Each row comes from the steps of one path. Every step used is in the known rows, and no mark comes twice. Write the path behind each row, first mark first.
Known rows
kopeb > fase > mabuk > keka > gogo: [  22   60   82 -261   52 -272  148 -192  169  219 -134   90  112  -60
   83 -313  105 -156  -53  -42  -68 -222  157  161  121  267   43 -255
  -64  387   48  163   26  204 -113  233   23  189  199 -293 -168 -150
 -393   35  364    5  109 -178  209   71   60 -200  -57   52 -162  161
   20   12  -70   76 -128 -186 -163  -50]
kisal > mavad > vorab > gogo > fase: [-139  164    7 -102  -22 -266  213 -326    6   29  -18 -236 -234   11
  -24  -11 -177  -74  185    6   49  120  239  -43  -27   57  122  108
 -113  323  119 -269 -200   39   53  102 -126  -26   61 -527 -496 -144
  -85  328  223  135 -141   33  159  241  155   38  443   77 -178 -119
  -13   21   34  167 -164 -315  -95  149]
keka > fase > kopeb > mabuk > gogo > kisal: [ 189  172  143  -92 -270 -145   -9 -151   77  -45 -214   67   25  -88
 -102  -60  -32  -62   96 -331  -61  -76  343   99 -242  128   96  -40
  175 -199 -130   59  256  -99 -156  231  307   88  239 -337 -113 -100
  -60   -5  -22 -174  202  109  -68  -39  -86  -89  -63  -69 -296  163
    3 -128    2 -110  -17 -101  192  -70]
vorab > kisal > mavad > kopeb: [ -97  -44  203 -237  354 -281  188 -324   48 -212  250 -253 -384 -104
   46   11 -109   -9 -114 -153  100   24  270   27 -452  176  154   18
  172   21 -196 -333  -35 -281  262  132    9   18    9 -341 -315   44
  -87  -13  116  236 -256  -45  148  244  411  -65  153 -130   38 -273
 -163  -28  108  -19   48 -419  232  231]
gogo > vorab > kisal > mavad > ruli > keka > kopeb > befika: [ 220   51   -1 -437  280 -180   63 -256  254   24  -30 -235   65  118
  -54   61 -145 -159 -143 -135  296  -78   80  301 -198  166    3  174
  168  -82 -185  -51    1  -23  198  106 -169   14  138 -202 -135  241
   33  -40  -79   18 -115 -275   27 -402  188  -12  127 -176  111  -14
 -120 -123  255  238   81 -352 -107  -44]
ruli > keka > fase > kopeb: [ -68  281  177   59    7 -154  130 -205  159   56 -135  108  189 -134
  -42   -7 -101 -121   10  -56  -40  118   98  580 -205    0  292  113
  250  192   79  106  275  -62   49  134 -102   87  101  -86  -64   16
  -14  107  191   19  -30   68 -319 -121   84 -100  222 -337 -113  -11
 -179 -324   52  -81 -229 -369  -35   85]
ruli > mavad > kopeb > gogo > keka > fase > mabuk: [ 284  301  252 -189  419  -53   71 -258  -12   19 -318  290  149   92
  207  188  104 -225  279 -271  237  -82   43  207 -345  -69   28  -15
  225  -44  -26    4  426  -76 -244  282    5  214  241 -463   86  114
 -293  184  113 -114  -13   93    6 -104  -40   32   76  -97  -16 -151
 -171  228   92   27 -326 -164  130 -223]
befika > vorab > kisal > mavad > kopeb > mabuk > gogo: [ 209  -33  179 -151  148 -310  -48 -413  -83 -241   78 -329  -78  -39
 -202 -185   80  173  -20 -205   85 -107  381 -118 -191  191  139 -206
  313   61 -343 -213    7 -171  131  161  138  -25   61 -377 -103 -155
 -138  -25 -200  106  -23  -14  355 -143  154  171  -38  -52 -164 -112
 -160  -67  206  -55   86 -215  241   67]
gogo > fase > kopeb > mabuk > keka > ruli: [-101  101   -9  -97 -484 -199  166   36  143  278  -91  157   52 -148
  180 -153  -81 -225  -75  -40    0   39  295   90   10   84  128   30
   90  198  174 -154   69   43  -86  163  -81  248   74 -168 -156 -345
 -166  225  348  -49  166  -31 -125 -163  -26   12  -75   -9 -266  182
 -314  -97  152 -113  -38 -283  -69  -38]
keka > kopeb > befika > vorab: [ 164  244  136 -228   48 -228    7 -190  174  -54   -7   44  186 -109
  205  -25  -81   63 -293 -205  -79   39  -59  155 -157  213  -87   68
  224  267  -62  169  -48  186   -5  240  249   89  -21 -157 -157   43
   61   90   17  255   44 -127  175  -38  259   94  278 -115 -189  218
 -117 -227   65  -46 -126 -282  132  158]
befika > mabuk > fase > kopeb > gogo > keka > ruli > vorab: [ 206  101  336 -169 -318 -209 -282  -72   19 -122 -262  393  226 -117
  -21 -130  -13 -488  228   45   77  -62   54  277  -13  138   -3 -165
  232   53   73  -39  116  393 -160  222   42   75   68 -105  221 -235
 -138   41  -70 -112  155  223 -280  -64  -36  270  139 -326 -279  404
 -167   97  211   67 -136 -311 -173 -201]
ruli > mavad > kopeb > fase > mabuk > keka: [  -2   14   57  -55  321 -118  285 -195  100   92 -127  200  127  -78
   93 -220   15  -52   32 -175  267 -173  137  109 -124  -38   87 -128
  165  402   34  119  346 -153 -172  324  -83  200  131 -409 -148   -8
 -400   90  293  177  -35 -116   87  -40  176  -81   38  -47 -138 -218
 -213  133   95    1  -28 -129  138 -228]
vorab > fase > kopeb > gogo > keka > ruli > mavad: [  32  169  199 -219 -231 -191  126 -279  -85 -147 -393  213  106  103
  233   53 -115 -325  368  -58   43  -28   26  272 -161  -11  123   75
  193 -129  117   51  162  177  -53   99   62  161  229 -114   93 -115
 -126  379  184  -49   21   95 -122 -180  -17   27  119 -235 -208  -34
  -91  170  193 -147 -353 -261  222  -16]
kisal > mavad > ruli > keka > fase > mabuk > gogo: [ 177  138   11 -148  156 -350   59 -463 -106  114    2  -47   55   22
 -107  161   64 -321   15 -153  359 -169  284  203   63   58  137 -176
   77  130  -44 -145   -2 -261  112  132 -316  200  250 -169   72 -334
 -465  -76  152 -277   18 -146 -118 -150 -333 -172  -16  -68    4 -182
   45  -99  -78  176 -194  171 -275  120]
mavad > ruli > keka > fase > kopeb: [ 114  314  153 -142 -167  -13  220 -247  -27   77   16  102  128 -161
  -93   64  -88 -224 -106  -46  123  106  125  584  -72  -36  317   70
  304  145   38  102  176  -96   83  143  -20  113   95 -130  -67  -40
  -57    6  235  -57   61    3 -423 -238 -309 -163  162 -311  -47  -62
 -157 -324   55  -16  -40 -102  -68   80]
befika > mabuk > keka > ruli > mavad > kopeb: [  52   -1   91 -182    0  -72  144 -130   38   69    9  365   85   34
   45  -71  -64 -375 -192 -238  275  -34   78  313  -70 -185  -46  -11
  176  306  193 -205  128  100   22  374  -28  306   69 -365  -22 -270
 -487   -1  198  167   32  171 -270  -67 -230   97   16 -223 -162  -49
 -355  155  107 -157  -47  -74  231 -187]
befika > mabuk > keka > gogo > vorab > kisal > mavad > ruli > fase: [ 270  -76    2 -453  -45 -117 -219  -59   75   83  -91 -174    6  139
 -327   -5  -45 -302   -3    1  205 -103  347  345   46   26  -38  -54
   91  124   13 -321  -14   54   73  131 -235   48  107 -526  -63  -52
 -323 -130  -18  -62   83 -102 -224 -225 -280   14  -50  -94    6  168
 -152  138   90  206 -133 -225 -260 -202]
kisal > mavad > ruli > keka > kopeb > befika: [  87  -10   29 -320  215 -242  200 -220  -13   88  155 -119  176   -1
  124   32  -57 -256 -292 -125  314 -115   96  192  -30   -3   65    8
   72  208   17  -62 -165 -174  103  150 -147  231  -19  -96 -137  -66
 -111   39  215   72  -59 -383  -14 -123   36 -116  268 -116   15 -200
 -153 -138   44  149  -70   88 -159  184]
fase > kopeb > mabuk > keka > ruli: [ -65  -48  227 -197 -328 -280  254  -32  152  171   -9  167   93 -120
  179 -357  -87 -226 -188  -19    9 -126  195   84   66   64  204 -193
  176  312   24  -39  -38  118  -11  247  173  235   23 -213 -166 -430
 -147   69  303   22  187 -128 -112 -130  -53  -41 -128  -65 -333  112
 -212  -48  180 -253   24 -163   86   47]
keka > fase > kopeb > vorab > gogo > kisal: [  48  193  100 -162  -59   24   95  -19   83 -101 -223  188 -209  -57
   71   42  -49   50  295 -194 -147  121  170  133 -304  114  113  139
  198 -196  -89  127  167   48   62  235  452   34  111 -461 -317  173
   13  232  -41   30  144   76 -192  120   -9  -16  129 -193 -259  402
   21  -80  251   22  -33 -405  135  -69]
keka > fase > kopeb > gogo > vorab > kisal > mavad > ruli: [ 318  257  125 -436  -48 -194  -82 -123   56  -57 -157 -184 -107  -55
   57  170 -135  -68  169  -89  201  105  244  207 -130  217  129  -95
  302 -271 -200 -124  115  -97   75   42  115    6  230 -248 -134   92
   33  147  -57 -138   89 -145 -198 -156  -58 -143   54  -35 -162  113
  -71  -19  157  209 -116 -427 -134 -168]
keka > ruli > vorab > fase > kopeb: [ -19  199  153  -77 -444 -358  177 -290  106  -65  104  235  -70 -171
 -149   94 -180 -268  125  -42  166  118   26  266 -162  150   44  134
  235   64  192  -76  136  151  132  214 -102  -26    6  143  -46 -387
   -7  169   52  197    7  216 -481 -221  116   34  137 -469 -345  176
  -76 -195  149 -189   26 -427  105   56]
vorab > gogo > kisal > mavad > ruli > keka > fase > kopeb > befika: [ 113   28 -190 -189  -50   50   45 -107   23 -117  -84  -39  126    0
   38   30 -119 -193  266 -164   62  -19  164  132 -269 -127  171  138
    5 -169  -32  264  131 -124   73  186  172  156  146 -385 -249  150
   11  243    9    3   -9 -262  -78 -170 -145 -115  309 -217 -166  100
  -41  -65  188  220  -64  -52 -102  -58]
ruli > gogo > kisal > mavad > vorab > fase > mabuk > keka > kopeb: [ -38   29  -32  -70 -205 -268    6 -191   48 -104  -32 -148   -8  380
  -82  -16   26   90   36 -163  326  100  342  -32  -15 -115  160  141
  -33  162   88 -124  260 -183  199  273  -36   20   90 -396 -488 -143
 -111  196   66  195  110 -179   56    0  -52  121  137   27  -86 -121
  -85   94   12  -10  -71   54 -159  137]
mavad > vorab > fase > mabuk: [  17  414  289  -33 -219 -159  267 -518   91  -45  -44   -4 -192   35
  -71   -4  -93   23  139  -96   41  155  161   28  -65  167  248   91
  244  227   14 -111   21  158   60  273  -40  104  283 -425 -363 -337
  -98   40  229   50  129  185  211  -34  -18  -96  188  -27 -121   45
   81  -37 -161 -192  -34 -290  212  239]
kisal > mavad > ruli > keka > gogo: [  22  -14   92 -258  145 -256  273 -364  -96  146  200 -163   70    0
 -192   86   20 -398 -161    7  234 -130  197  388   25  -35   55  -70
  -25  350   65 -156 -170  -37  138  107 -163   19   39 -171 -129 -196
 -145   83  294  -35  -78 -158 -151   -4 -176 -173  181 -212  -13 -315
 -109 -200   68   88 -114  123 -148  233]
befika > kopeb > fase > mabuk > keka > gogo: [  68   58   63 -346   82 -329  -70  -44  -25  160 -123  -15  228 -184
  183 -277  158    0 -113 -179 -101  -41  121  179   88  115   56 -294
   54  390   38  251  197  251 -157  235   32   31  140 -181  -65 -202
 -242   16  378   51  244 -294  136    3   94   33 -264   -7 -274  187
 -111  -38  -31   17 -129 -249  -64 -115]
kisal > mavad > ruli > vorab > fase: [  49   11   52  -94 -112 -450  241 -422  -53  -65  220 -163 -248 -132
 -228  113  -49 -279  134  -67  428    7  213   66  -23   92  -50   16
  115  147   51 -389 -108  -76  121   58 -265   52  -29 -109 -209 -310
 -159   84  119   40  -72  -70 -269  -22  125  -74  320 -255 -201 -172
  -33 -170   87  103   71 -154  -47  271]
fase > mabuk > keka > gogo > vorab > kisal > mavad: [  94   -4   67 -275  259 -431   15 -217  368  174 -115 -158  -61  173
   18   -1   23 -195    3    0   80 -110  215  197   37  284  -10 -180
  -41  258 -151 -178   69  161  209  190 -207  -22  266 -471 -140 -180
 -291  -70  154 -178   44 -221  142  -64   44  -84 -233  -18  -59  120
    1   11  166   79 -185 -299 -201   71]
mavad > kopeb > gogo > keka > ruli > fase: [ 146  176  306 -356   18  -59   84 -155   32  -31  -78  358  -82   40
    8  -18   27 -315   69  -88   85 -161  -18  106 -400  -15   98  127
  206   49  134  -56   23  131 -197  229  102  241  -99 -288  -58   62
 -280  145  -67   59 -196  100 -158  -50   16   75  240  -11   79   24
  -46  408  275   31 -143 -255  103 -238]
vorab > gogo > fase > kopeb > keka > ruli: [-126  131  -88 -261 -224 -119  213  -46   64  132 -294  216  -66 -173
  211  -34 -145 -231  286  -32 -201  148  138   87 -131   83  231  120
  -29   42  269   41 -147  189   10  129  238   83   80 -234 -170  -89
  -56  354  357  108   59   19  -92   31  -29  166  178  -61 -142  355
 -123   94  287  112 -108 -361   30   -5]
befika > mabuk > keka > gogo > kisal > mavad > kopeb: [  94 -130   65 -162   44 -118  -30   47  125   29   77  -37   27  187
  -73  -73  162 -212 -166 -260   90   39  270  163  -70 -121  -80  -50
  -18  262   61 -271  134  125   65  337  100  120    0 -575 -197 -131
 -294  -90   67   17  173   -4   -7  241  -95    8   33 -105 -189   28
 -228  111  140  -33  -45   63   84  -44]
keka > gogo > fase > kopeb > vorab > kisal > mavad: [ -58   74  106 -380   84 -151   59   27    6   84  -68 -226 -108  -23
   33  213  -41   33   97   31 -114  175  401  160  -79  246  142   25
   61  -55  -18 -113   11 -127  191  105  -70 -160   91 -308 -167   17
   88  289  174  -11  121 -120   55   61  126  -62  -33 -148  -85  183
 -162 -188  170   29 -161 -319 -160   40]
kopeb > vorab > gogo > keka > ruli > fase > mabuk: [  -9   71  183 -373  160  -85   94 -263  -24  115 -229  466 -207   96
  102  -37   76 -353  432   30  -22 -310   39  -29 -259  121  -29  100
   89   16    2   13 -180  249    5  222  113  197   40 -427   -3  -76
 -406  225   19  -61  -12   48  -79 -152 -112  167  -33 -122   21  448
  144  298  251  112 -237 -440 -118  -55]
gogo > fase > kopeb > mabuk > keka > ruli > mavad > vorab: [  -3  204   46  -85 -446  -32  252  -23   69  286 -183  138  262   -8
   30 -104 -189  -70  -29   19  173   93  327  203  142 -126  184   33
  159  309  187  -52  225  -72 -115  269 -229  138  195 -341 -226 -357
  -96  315  278   51  134  -43 -165 -383 -195   71  -61  -31 -297  -32
 -340  -67  129 -128  -26  -87  -27 -233]
kisal > mavad > ruli > fase: [ -61  -35   38 -178   27 -310  160 -355 -101   38  229  -88 -272 -226
 -194   94 -136 -295    3   41  329 -199  296   32 -217   30  -74  -33
   86  356   17 -318 -265 -276   -2   38 -181  105  -55 -231 -228 -234
 -238   97  216   43 -188 -218 -249  147   55 -178  263   -7  -45 -209
    1  -11  -41  171 -131 -140 -109  232]
vorab > fase > mabuk > keka > kopeb > gogo: [ 232  217  115 -265 -100 -323   33 -175   93  -52 -374   96  -92  190
  388  -69   31  -81    0 -275  -23   10   98   42   30  288  214  -97
  109  -84  134 -210  133   46  -45  212   11  405  251 -272 -200 -175
 -362   47  317   54  183  -37  206   29   31   19  103  162  -57  221
  -64  222    7 -115 -248 -226   37  107]
mabuk > gogo > vorab > fase > kopeb: [  17  168   96  -39 -286 -412  103 -354  298 -159 -396   -9 -198   43
 -243  -79 -175 -180  279 -162  -32   -8   77  147   43  292  207  110
  180   78   12   86   46  370  -17  109   37 -143  179 -332  -82  -69
 -140  -28  -31 -250  113  208   10  -51  104  -43  185  -65 -237  166
  234   31  284  -90  -61 -264  236    1]
befika > mabuk > keka > kopeb > gogo > vorab > fase: [ 324  153   90 -326 -164 -228 -151  -22  204    5 -476   86   -2  284
  163 -172   27 -217   -4 -354   74   61   44  225  122  164  -16   23
  165  -62  174 -351   88  382 -119  182   66  305  143 -379 -123   10
 -300  -13   82   10  272  154   18  -38   11  200  214   73 -163  351
 -205  275  150  -12 -180 -387   61 -160]
kisal > mavad > vorab > gogo: [-120   71  166 -175  106 -324  274 -401   18  -59   61 -219 -239   29
  -30 -131 -184  -72  105   14   58    7  149  -27  -13   37  154  -29
  -52  401    8 -204 -300  104  120  159   52  -46   29 -558 -508 -180
  -73  219  190  194 -155  -31  155  283  145    2  425   23 -208 -183
   77   48   46   66 -124 -242   25  228]
fase > mabuk > keka > ruli > vorab > gogo > kisal: [ 114   67  -63 -165 -120 -252  166 -247  293  118  -12  467 -140   13
   -8  -72  -48 -353  107 -182  111 -139   28  140 -112  146 -139   -6
 -114  161   64  -30  157  188  116  392  -34  151  166 -348 -191 -372
 -373   69   99   36  -60   -7 -301 -101 -127  145   15 -194 -223  316
   39   56  251  -54  109 -223  -75   -6]

Write each row's path
[ -89   34  -11 -124 -529 -244  -84  -73  176    3 -190  193   93  133
 -124 -170  -80 -378  178  -69  218  109  117  239  130  -92  135  139
  199  166  266  -75  117  407   96  202   23  113   25 -192  -53 -241
 -245  171   98    1  312  165 -294 -291 -223  140   63 -237 -284  304
 -245  113  177 -113 -116 -355  -65 -162]
befika > mabuk > keka > ruli > gogo > vorab > fase > kopeb
[ 104   72  221 -395  170 -198 -129 -134  -33  -27 -126 -203  206  303
  299 -138  -16 -131   86  -71   23   23   65  -50   44  -60   85   26
  -13  183  -25  -90 -175  241   62  219   93   88  -11 -582 -147  -11
  -56   69   13  108  117 -115  361   17   64  183  287  -53 -152   69
  -25  187  -19  190 -332 -183 -148   57]
kisal > mavad > vorab > gogo > keka > kopeb > befika > mabuk
[ 139   -2  -78 -242  186   77  252 -236  -94  -15 -107   96 -218  137
 -131   64   83 -159  249 -225  192  -98  212  151 -199  -51   10  152
   55 -202  -59  -74  -55  -56  140  173  177  215  132 -465 -363  152
 -257  234  -78  -11  -56  -67 -197  -54 -218   18  216 -162  -31  140
   -2   -5  339  256  103  -94  -31  -63]
kopeb > vorab > gogo > kisal > mavad > ruli > keka > fase
[  79  204  -80  169 -243 -277   60 -488    6  -42 -162  185  151   40
   13   73   31  -99  144  -58  198    1  104  256  -40   25  -93  -29
  268  344   34  -32  221  167  113  197 -134  215  329 -118   16 -458
 -423  225   84   84   66   79  -64 -355 -172  121 -138 -223 -302   92
 -170  -96  130 -141 -262 -270  173   73]
befika > vorab > fase > mabuk > keka > ruli > mavad
[ 466   90  124 -405 -186  -38 -208  -66  -68 -202 -211  177  233  -23
   11  -83  -41 -447  106  -95   92  -80  -44  248   32  107   90   50
  107  -91   52  122   63  312 -133  243  106   96  -46 -371   56  165
 -115 -152  -79   55  106  105 -107 -241 -226  294  311 -348  -80  388
  -77   47  195  322    8  -98 -243 -181]
mavad > ruli > vorab > gogo > keka > kopeb > befika > mabuk > fase
[  82   -7    6  194 -406 -339 -116 -349  -63 -235 -159 -260   50   26
 -222 -146  137  128  314 -180   40  -25  421 -162 -116   90   12  -90
  270   68 -212  -75  151    6   25  101  215  -46  169 -243  -67 -359
    2  163 -177  -91  270  -12  226 -147  105   95  -20 -102 -480   88
  -44 -146  203 -139  -68 -130  267  182]
befika > vorab > fase > kopeb > mabuk > gogo > kisal > mavad
[ -17  -24  178 -139  388 -225   83  -85  -52  -87  -93  -91 -190  214
  200   10  235  -73  278  -91  128   11  130  -90 -214  -52  160   72
  136   20  -83 -207  -10   88  103  113  136  155 -124 -516 -195  190
 -316  121 -141   -5  -11   14  104  137  150   59   89 -111  -86   38
  -19  204  383  301 -241 -313  -18  -75]
kisal > mavad > kopeb > vorab > gogo > keka > fase
[ 327  308   87  -99 -200 -305 -130 -251   44  -85 -330   37   94  149
  253  -79  158  127   15 -199  -28   98   90   88   83  259  102 -146
  277  138    3 -127  186  186    8  187  102  258  205 -213 -105 -240
 -245  144   66  106  246  -24  208 -144   -9  197   70   75 -230  318
 -131   41  139 -102 -274 -316   36  109]
befika > vorab > fase > mabuk > keka > kopeb > gogo
[ 157  169 -200 -190 -161 -165  -44   76  230  -17 -333   22  186   60
  328 -185 -120   68 -176 -134 -210  130  -12  178  132  144  158  120
  -16  234  166  148   50  227  -24  170   26  250   -5 -426 -322  172
 -224  194   69  244   -3 -190  183  -95   73  239  330   55 -160  367
 -169  -13  289  147 -202 -254 -140  -80]
mabuk > keka > kopeb > befika > vorab > gogo > fase
[  88  266  -35 -209 -218 -177  -74 -210  179 -185 -280  -32   35 -218
  -47  -25 -280  125  109 -119 -258  121  224   78    8  336  276   44
  175  -41  -96  330   45  -16   61  137  -68  -29  179 -341  -54   31
  -77  153  -68 -106   -4 -129  210 -192   95   68  244  -50 -130  275
   19 -185  179  -60  -21 -176   12  -18]
mabuk > gogo > fase > kopeb > befika > vorab > kisal
[  43  149  153  -66  -80 -425   61 -214   60    7  -55 -304   -8  322
  227  -37   24  157 -118  -39  218  150  259  -15  181   76  247  -86
  115  352   34 -352   65  -67  207  196 -253  157  167 -348 -355 -382
 -239  -50  161  138  150 -164  218   26   58  -17  -11  109 -164  -76
  -17   71  -45   21 -257 -114 -105  213]
kisal > mavad > vorab > fase > mabuk > keka > kopeb
[-138 -128   86   36 -366 -181   87  -51   72 -186 -135   25  188  -33
 -264 -128 -132   -8   97  231  235   52  348   39  -16 -129  316  -70
  126  332   72  201  -57   48   92  220  237  -79   97 -187 -440 -186
   36  180  -80  148   23 -251 -101   75  -74  148   58  -55 -157   90
  -40   93  360  254  136  184  -68  -88]
mabuk > fase > kopeb > keka > ruli > gogo > kisal > mavad > vorab
[ 140   16  -33   19   28 -302  -72  -49  139  -79    1 -273  268  187
  110   -2  213   88   52  -49  132   87  192 -194   65   -9  233 -132
  205  320    3   64  137  114   80  268  -83  237   49 -364 -162 -214
 -276   67  -75   49  242 -317  474 -235   48 -102  -33  -15 -236  124
 -117   82  195   82 -242   38  -60  -74]
kisal > mavad > kopeb > befika > vorab > fase > mabuk > keka > gogo
[  47  153 -110   53 -138 -321  172 -420  321  108 -312  226  -25  170
  -58  103  -78 -375  262 -123  353 -107   15  256  -99   89 -157  148
  138  190  103 -120  228  345   -1  200 -251  165  389 -226  -58 -266
 -426  121  112 -131   43  142 -147 -369  -53   -6 -151 -149 -203  129
  -40  100  234  -10 -167 -409  147 -132]
gogo > vorab > fase > mabuk > keka > ruli > mavad
[ 182  -42   40 -509  164  -66  186 -101 -164  -36   33   11 -323  174
  193   72   64  -69  -82 -309  140  -84  182  -25 -185  132 -117   68
   27 -119 -119 -205 -141  -72  176  246  438   20  -30 -425 -347   97
  -51  105   50  185   96  -90  -52  221  -73  126  105  -36  -91  161
  -19   56  293  148   95  -86   71  119]
keka > kopeb > vorab > gogo > kisal > mavad > ruli
[ -45 -116   69 -339   36 -164  130  -78 -192    3   39  -40 -261 -131
  -43  -27 -102 -117  283  116  197 -138  321 -145  -62   12  178  -90
  186  196  -18 -109 -253 -245   76  101   82   11 -137 -402 -235 -131
  -88  247  134   77   56 -299 -199   38  -57  -66  217  -31 -153  104
   14  123  217  168 -126 -177 -205   56]
kisal > mavad > ruli > fase > kopeb > vorab > gogo
[ -15 -114  -74 -144  105 -300   63 -171  165  196  -41  -48   75   51
   40 -215  193 -119   23  -92   83 -257  297   11  -25  175 -193 -235
 -184  330  -60   34   90   42  -49  213    7  146  239 -305 -226 -184
 -380   83  222  -56   73 -340  210  171  166 -209 -135   74 -227   61
   39   30  -14  184  -94  -93 -183  -13]
kopeb > fase > mabuk > keka > gogo > kisal > mavad
[  88   75   51  -84  -39 -146  -34 -118  201  163  -28  -10   39  171
 -298   21  -15   18   49   79  139 -125  373   85  -81  -31   -8  -56
  -24  463   42  -87  149 -157  -19  319 -292   27  168 -605 -349 -296
 -261   29    9    1  -24 -291  -79  -30 -105  -91  -18  107  -62   72
  108  147  -24   74 -205   19 -255  -38]
ruli > fase > mabuk > keka > gogo > kisal > mavad > vorab
[ 111  -43  -95 -236   -5 -179  158 -157  171 -107  242  235  -79  -40
 -138   66 -120 -308  147 -236  287  -83  -16 -102 -388  -26 -156  189
  -35  -54  101   42   35   82   54  390   87   72  -93 -205 -258 -102
  -87  227 -222  290 -202  -35 -196 -151  149   98  305 -316 -270  153
  -36   89  339  112  226 -170   54 -234]
keka > ruli > vorab > gogo > kisal > mavad > kopeb > befika
[ 283  -72   93 -300 -229 -141 -206  -45 -149  -40   34 -391  253  -33
 -235 -165   39  162  -49  198   59  -76  524  180   52   25  234 -287
  324  236 -221  -69   96 -271  141   85  -22  -69   29 -352  -74 -215
   15   68  -92  132  139 -369  -32 -457 -216   65 -221 -116 -198   69
 -250 -133  199   44 -128 -158 -219  -39]
befika > vorab > kisal > mavad > ruli > fase > kopeb > mabuk > keka > gogo
[  67   20   53 -244 -364 -145   75   40  179   46  -82  163   16  144
  -87 -149 -211    5  -71  118  196  -55  240   93   55 -115  109  -90
   71  332  135  -46   -5  -94   37  271 -124  197   65 -376 -419 -337
 -240  243 -110  130 -135 -393 -365  -83 -132   -5  137  161 -217   68
   43  307  285   27  -49   24 -168 -237]
mabuk > keka > ruli > fase > kopeb > gogo > kisal > mavad > vorab
